Below is a small trained network, with its code and all its weights. Each question gives an input and a class and asks what happens when units are switched off, that is, made to give their printed mean instead of their output.

import numpy as np


def w(rows, s, z=0):
    codes = np.array(rows[::2]) - 128.0
    scale = np.full(codes.shape[1], s)
    scale[-1] = z or s
    return codes * scale


def norm(h):
    return h / np.sqrt((h * h).mean(-1, keepdims=True) + 1e-5)


def f(y):
    return y / 2 * (1 + np.tanh(0.7978845608 * (y + 0.044715 * y**3)))


def log_softmax(a):
    a = a - a.max(-1, keepdims=True)
    return a - np.log(np.exp(a).sum(-1, keepdims=True))


def net(x, mask):
    res = np.array(x, float).reshape(1, 7) / 4 @ E
    u = 0
    for l in range(2):
        y = f(norm(res) @ A[l][:, :-1].T + A[l][:, -1])
        res = res + np.where(mask[u : u + 12], y, B[l][:, -1]) @ B[l][:, :-1]
        u += 12
    return log_softmax(norm(res)[-1] @ U[:, :-1].T + U[:, -1])


A, B = {}, {}
E = w([
[114,96,68],'x0',
[122,255,125],'x1',
[97,105,102],'x2',
[45,192,73],'x3',
[182,143,108],'x4',
[111,152,131],'x5',
[170,143,67],'x6',
],0.0065)
A[0] = w([
[75,187,81,33],'L0N1',
[111,111,109,211],'L0N2',
[91,167,172,111],'L0N3',
[78,44,116,23],'L0N4',
[121,99,108,254],'L0N5',
[156,167,125,117],'L0N6',
[129,67,171,167],'L0N7',
[126,248,163,209],'L0N8',
[123,176,205,87],'L0N9',
[73,128,173,5],'L0N10',
[85,102,60,223],'L0N11',
[127,121,122,22],'L0N12',
],0.014,0.0017)
B[0] = w([
[223,143,133,204],'L0N1',
[153,224,153,150],'L0N2',
[2,48,148,163],'L0N3',
[123,221,75,192],'L0N4',
[161,167,126,161],'L0N5',
[100,64,14,153],'L0N6',
[199,173,155,195],'L0N7',
[57,115,36,254],'L0N8',
[101,96,100,180],'L0N9',
[82,132,219,147],'L0N10',
[185,199,126,200],'L0N11',
[85,126,157,117],'L0N12',
],0.0059,0.0064)
A[1] = w([
[145,160,123,138],'L1N1',
[96,46,5,179],'L1N2',
[179,189,156,218],'L1N3',
[83,98,129,44],'L1N4',
[194,152,161,15],'L1N5',
[160,130,106,132],'L1N6',
[159,30,87,252],'L1N7',
[38,2,101,174],'L1N8',
[245,124,200,162],'L1N9',
[125,130,120,177],'L1N10',
[158,96,221,73],'L1N11',
[212,87,162,168],'L1N12',
],0.009,0.0023)
B[1] = w([
[89,181,67,156],'L1N1',
[159,242,161,230],'L1N2',
[110,217,141,217],'L1N3',
[174,48,131,115],'L1N4',
[169,111,209,151],'L1N5',
[134,175,86,159],'L1N6',
[178,248,211,193],'L1N7',
[230,193,203,177],'L1N8',
[254,195,126,255],'L1N9',
[102,195,158,146],'L1N10',
[132,154,67,162],'L1N11',
[118,205,190,207],'L1N12',
],0.0051,0.0043)
U = w([
[48,158,55,220],'0',
[62,92,210,60],'1',
[153,5,119,1],'2',
[53,59,203,68],'3',
[245,215,194,199],'4',
[134,82,78,19],'5',
],0.014,0.0071)

Each question gives the input, the list of numbers given to net, and the class t.
The units are the neurons (one row each of A and B). Each row of codes is followed by its name. A weight is (code - 128) times the scale printed after its matrix; where a second scale follows, it is the last column's (A, B and U).
mask holds one flag per neuron, layer by layer. A switched-off neuron (its flag False) gives its mean, the last column of its row in B, instead of its output. The means were averaged over made-up inputs and are rounded, as every weight is.
A unit's drop is (log p(t) with every unit on - log p(t) with that unit switched off) / (log p(t) with every unit on - log p(t) with every unit switched off).
The circuit of an input: a set's keep is (log p(t) with only the set's units on - log p(t) with every unit switched off) / (log p(t) with every unit on - log p(t) with every unit switched off). Starting from the 12 units with the biggest drops (on a tie, the unit counted first), units are removed one at a time, each time the one whose removal leaves the highest keep (on an exact tie, the one counted first), for as long as the keep stays at least 0.8.
circuit, biggest first: the units of the circuit, biggest drop first
most important unit: the unit with the biggest drop
top k neurons: the k neurons with the biggest drops, biggest first
k most important neurons of layer l: the k neurons of layer l with the biggest drops, biggest first
drop when u is switched off: that unit's drop, to one decimal
input [-1,-3,0,-1,-3,2,-7], class 1: top 3 neurons	[L0N1, L0N11, L0N10]
input [-6,-7,-3,1,-5,8,-1], class 3: most important unit	L0N1
input [7,8,-5,-2,-2,3,7], class 0: circuit, biggest first	[L0N8, L1N9]
input [-6,-3,-6,2,1,8,-2], class 0: top 2 neurons	[L0N8, L0N1]
input [3,-5,-1,6,3,-2,-2], class 4: 2 most important neurons of layer 0	[L0N11, L0N8]
input [-8,5,-2,-3,-4,-4,6], class 0: top 2 neurons	[L0N8, L1N9]
input [3,5,2,-1,0,3,-1], class 0: top 2 neurons	[L0N8, L1N9]
input [-3,-7,8,2,-8,1,6], class 4: top 3 neurons	[L0N11, L0N8, L0N3]
input [6,-2,-2,0,-8,6,1], class 4: drop when L0N2 is switched off	0.2
input [-4,4,4,0,4,-2,-7], class 0: drop when L1N8 is switched off	-0.1
input [1,7,-3,3,2,2,7], class 0: drop when L1N11 is switched off	0.0
input [1,8,-3,-3,7,-2,0], class 0: drop when L0N8 is switched off	0.1
